Here is a tiny trained network, its code and every weight. The questions are about switching its units off for an input and a target symbol, where a switched-off unit gives its printed mean instead of its output.

import numpy as np


def w(rows, s, z=0):
    codes = np.array(rows[::2]) - 128.0
    scale = np.full(codes.shape[1], s)
    scale[-1] = z or s
    return codes * scale


def f(y):
    return np.maximum(y, 0)


def softmax(a):
    e = np.exp(a - a.max(-1, keepdims=True))
    return e / e.sum(-1, keepdims=True)


def log_softmax(a):
    a = a - a.max(-1, keepdims=True)
    return a - np.log(np.exp(a).sum(-1, keepdims=True))


def net(x, mask):
    ids = ['ΓΔΘΣαβεηλμξτφψω'.index(c) for c in x.split()]
    T = len(ids)
    res = E[ids] + P[:T]
    r = res
    for j in range(2):
        rows = slice(4 * j, 4 * j + 4)
        q, k, v = (r @ M[0][rows].T for M in (Q, K, V))
        z = softmax(np.where(np.tri(T) > 0, q @ k.T / 4**0.5, -1e9)) @ v
        o = O[0][rows]
        res = res + np.where(mask[j], z, o[:, -1]) @ o[:, :-1]
    y = f(res @ A[0][:, :-1].T + A[0][:, -1])
    res = res + np.where(mask[2:18], y, B[0][:, -1]) @ B[0][:, :-1]
    return log_softmax(res[-1] @ U[:, :-1].T + U[:, -1])


Q, K, V, O, A, B = {}, {}, {}, {}, {}, {}
E = w([
[115,89,117,57,104,146],'Γ',
[83,108,98,76,109,184],'Δ',
[106,50,83,93,130,172],'Θ',
[104,85,108,80,75,165],'Σ',
[154,13,66,104,114,123],'α',
[171,25,102,102,38,91],'β',
[79,162,81,105,38,187],'ε',
[89,157,45,135,83,183],'η',
[173,10,62,129,155,76],'λ',
[128,135,60,147,4,136],'μ',
[154,136,43,167,84,92],'ξ',
[169,114,33,172,144,51],'τ',
[35,120,15,158,157,58],'φ',
[93,162,101,104,33,34],'ψ',
[88,188,65,122,119,46],'ω',
],0.013)
P = w([
[184,104,207,159,145,201],'0',
[165,126,146,123,133,155],'1',
[77,87,156,165,134,135],'2',
[158,141,110,96,125,134],'3',
[47,97,112,139,121,94],'4',
[151,153,81,74,122,115],'5',
[35,107,77,118,111,68],'6',
[143,160,58,57,119,101],'7',
[6,110,46,102,109,40],'8',
[129,158,41,40,113,89],'9',
[23,100,91,92,81,50],'10',
],0.017)
Q[0] = w([
[141,125,59,86,113,123],'h0',
[254,187,158,158,138,198],'h0',
[136,108,181,95,135,139],'h0',
[128,108,101,111,107,178],'h0',
[212,140,160,145,137,123],'h1',
[223,168,150,156,154,194],'h1',
[126,170,163,173,144,77],'h1',
[75,128,218,104,147,129],'h1',
],0.049)
K[0] = w([
[85,205,67,118,97,75],'h0',
[83,145,253,244,151,101],'h0',
[157,134,121,162,100,191],'h0',
[136,152,104,189,102,84],'h0',
[100,154,182,210,155,155],'h1',
[117,115,243,225,137,107],'h1',
[125,156,197,83,182,170],'h1',
[125,66,141,94,90,225],'h1',
],0.043)
V[0] = w([
[136,92,200,50,196,69],'h0',
[123,158,43,170,203,176],'h0',
[184,3,90,110,81,120],'h0',
[146,187,175,143,59,90],'h0',
[125,175,134,143,202,101],'h1',
[128,56,132,78,122,153],'h1',
[79,117,134,66,190,201],'h1',
[87,182,103,141,32,221],'h1',
],0.025)
O[0] = w([
[88,118,173,48,221,55,14],'h0',
[221,78,167,184,133,145,154],'h0',
[130,199,111,156,209,215,254],'h0',
[121,141,90,63,54,124,135],'h0',
[100,179,186,161,112,149,59],'h1',
[145,109,51,160,125,53,139],'h1',
[74,82,102,219,115,75,45],'h1',
[87,5,127,89,153,205,190],'h1',
],0.016,0.017)
A[0] = w([
[100,59,226,186,109,48,109],'n0',
[173,191,221,103,155,145,20],'n1',
[117,80,181,135,52,30,97],'n2',
[162,87,195,89,61,28,209],'n3',
[193,63,215,198,68,72,90],'n4',
[2,130,174,148,129,30,33],'n5',
[172,74,174,190,167,112,103],'n6',
[112,176,159,74,85,116,69],'n7',
[87,182,130,125,169,157,107],'n8',
[95,187,133,178,136,27,86],'n9',
[143,180,210,137,94,174,162],'n10',
[129,68,176,164,105,156,64],'n11',
[107,201,214,183,138,9,32],'n12',
[101,74,92,72,101,140,3],'n13',
[43,96,152,178,129,38,69],'n14',
[75,61,115,164,50,78,138],'n15',
],0.0095,0.011)
B[0] = w([
[157,80,126,229,84,110,139],'n0',
[80,153,80,149,36,106,196],'n1',
[105,164,72,227,145,115,132],'n2',
[149,117,179,60,213,89,140],'n3',
[94,201,144,32,131,172,158],'n4',
[132,153,87,16,125,250,138],'n5',
[52,163,179,134,101,136,166],'n6',
[71,129,142,139,126,80,160],'n7',
[181,90,124,99,98,90,183],'n8',
[120,200,166,161,197,185,155],'n9',
[143,59,175,171,207,91,254],'n10',
[159,187,78,73,115,122,177],'n11',
[208,72,132,52,63,129,147],'n12',
[115,204,137,213,121,63,217],'n13',
[29,147,169,106,60,201,151],'n14',
[190,72,165,66,125,96,168],'n15',
],0.014,0.025)
U = w([
[115,197,91,112,167,112,122],'Γ',
[119,156,118,154,89,83,146],'Δ',
[104,204,115,208,159,85,82],'Θ',
[100,130,38,190,188,36,183],'Σ',
[151,236,89,179,211,62,73],'α',
[174,204,55,101,182,57,99],'β',
[186,162,69,132,94,37,125],'ε',
[170,198,102,94,89,92,89],'η',
[199,254,110,140,147,67,49],'λ',
[145,234,45,195,101,110,7],'μ',
[204,148,134,159,157,132,197],'ξ',
[169,202,132,241,118,26,98],'τ',
[146,234,173,161,119,98,94],'φ',
[117,235,91,144,126,33,194],'ψ',
[152,183,150,112,172,36,254],'ω',
],0.0036,0.0068)

Each question gives the input, a string of symbols that net reads in full, and the target symbol t.
The units are the heads (4 rows each of Q, K, V and O) and the neurons (one row each of A and B). Each row of codes is followed by its name. A weight is (code - 128) times the scale printed after its matrix; where a second scale follows, it is the last column's (O, A, B and U).
mask holds one flag per unit, heads first, then neurons. A switched-off unit (its flag False) gives its mean, the last column of its rows in O or B, instead of its output. The means were averaged over made-up inputs and are rounded, as every weight is.
A unit's drop is (log p(t) with every unit on - log p(t) with that unit switched off) / (log p(t) with every unit on - log p(t) with every unit switched off).
The circuit of an input: a set's keep is (log p(t) with only the set's units on - log p(t) with every unit switched off) / (log p(t) with every unit on - log p(t) with every unit switched off). Starting from the 12 units with the biggest drops (on a tie, the unit counted first), units are removed one at a time, each time the one whose removal leaves the highest keep (on an exact tie, the one counted first), for as long as the keep stays at least 0.8.
units of the circuit, in order: the units of the circuit, biggest drop first
most important unit: the unit with the biggest drop
top k neurons: the k neurons with the biggest drops, biggest first
heads that matter: for each layer, one digit per head in row order, 1 if its drop is at least 0.15 and else 0, layers parted by /
input φ β Γ Σ μ μ Θ η ξ μ ψ, target μ: units of the circuit, in order -> [h0, n13, h1, n10]
input Γ Σ Γ ψ ξ Σ, target ψ: top neuron -> [n13]
input ξ Γ Θ μ, target μ: units of the circuit, in order -> [h0, h1, n13]
input ε α φ μ Δ α ω τ, target ω: units of the circuit, in order -> [h0, n3]
input Δ τ Σ, target τ: heads that matter -> 01
input φ λ μ, target λ: units of the circuit, in order -> [h1, n9, n12]
input ξ Δ η ξ ξ ξ μ ξ α Σ, target ξ: units of the circuit, in order -> [h0, n10, h1]
input μ Δ β η β φ Γ, target φ: units of the circuit, in order -> [h0, n4, h1]
input ε ξ μ λ, target ξ: heads that matter -> 11
input Σ φ μ ξ, target φ: heads that matter -> 11
input ξ ξ φ Δ ξ ξ Σ ξ Σ η Δ, target η: top 4 neurons -> [n11, n15, n4, n10]
input ξ ξ Σ ξ Δ, target ξ: units of the circuit, in order -> [h1, h0, n10]
input ξ ξ β Γ λ Δ, target λ: top 3 neurons -> [n9, n12, n10]
input τ φ ξ ψ Σ Γ η Σ, target η: most important unit -> h0
input η τ Γ ξ φ ξ μ ξ ξ Θ ξ, target Θ: top 2 neurons -> [n6, n14]
input ξ ξ μ, target ξ: top 2 neurons -> [n13, n10]
input η Δ τ ξ, target τ: units of the circuit, in order -> [h1, n1, n10]
input Γ ε Γ ξ Σ ξ ω τ Γ ε φ, target ε: top 2 neurons -> [n15, n11]
input Γ Σ ξ Σ μ Σ Σ β μ τ Σ, target τ: top 2 neurons -> [n1, n10]
input τ ε β, target ε: units of the circuit, in order -> [n15, h0, h1, n11]
input ψ β Γ Γ ψ Γ, target ψ: units of the circuit, in order -> [h0, n13]
input ξ ξ Σ τ μ η Σ ξ ξ Γ, target ξ: heads that matter -> 10
input ξ μ ε α ψ Γ Γ ε ψ Σ, target ψ: heads that matter -> 10
input Γ τ μ ε Σ ψ Σ α ε Σ, target ε: units of the circuit, in order -> [h0, n15, h1]
input ω η Σ η ξ ξ β Γ ψ η ξ, target η: heads that matter -> 11
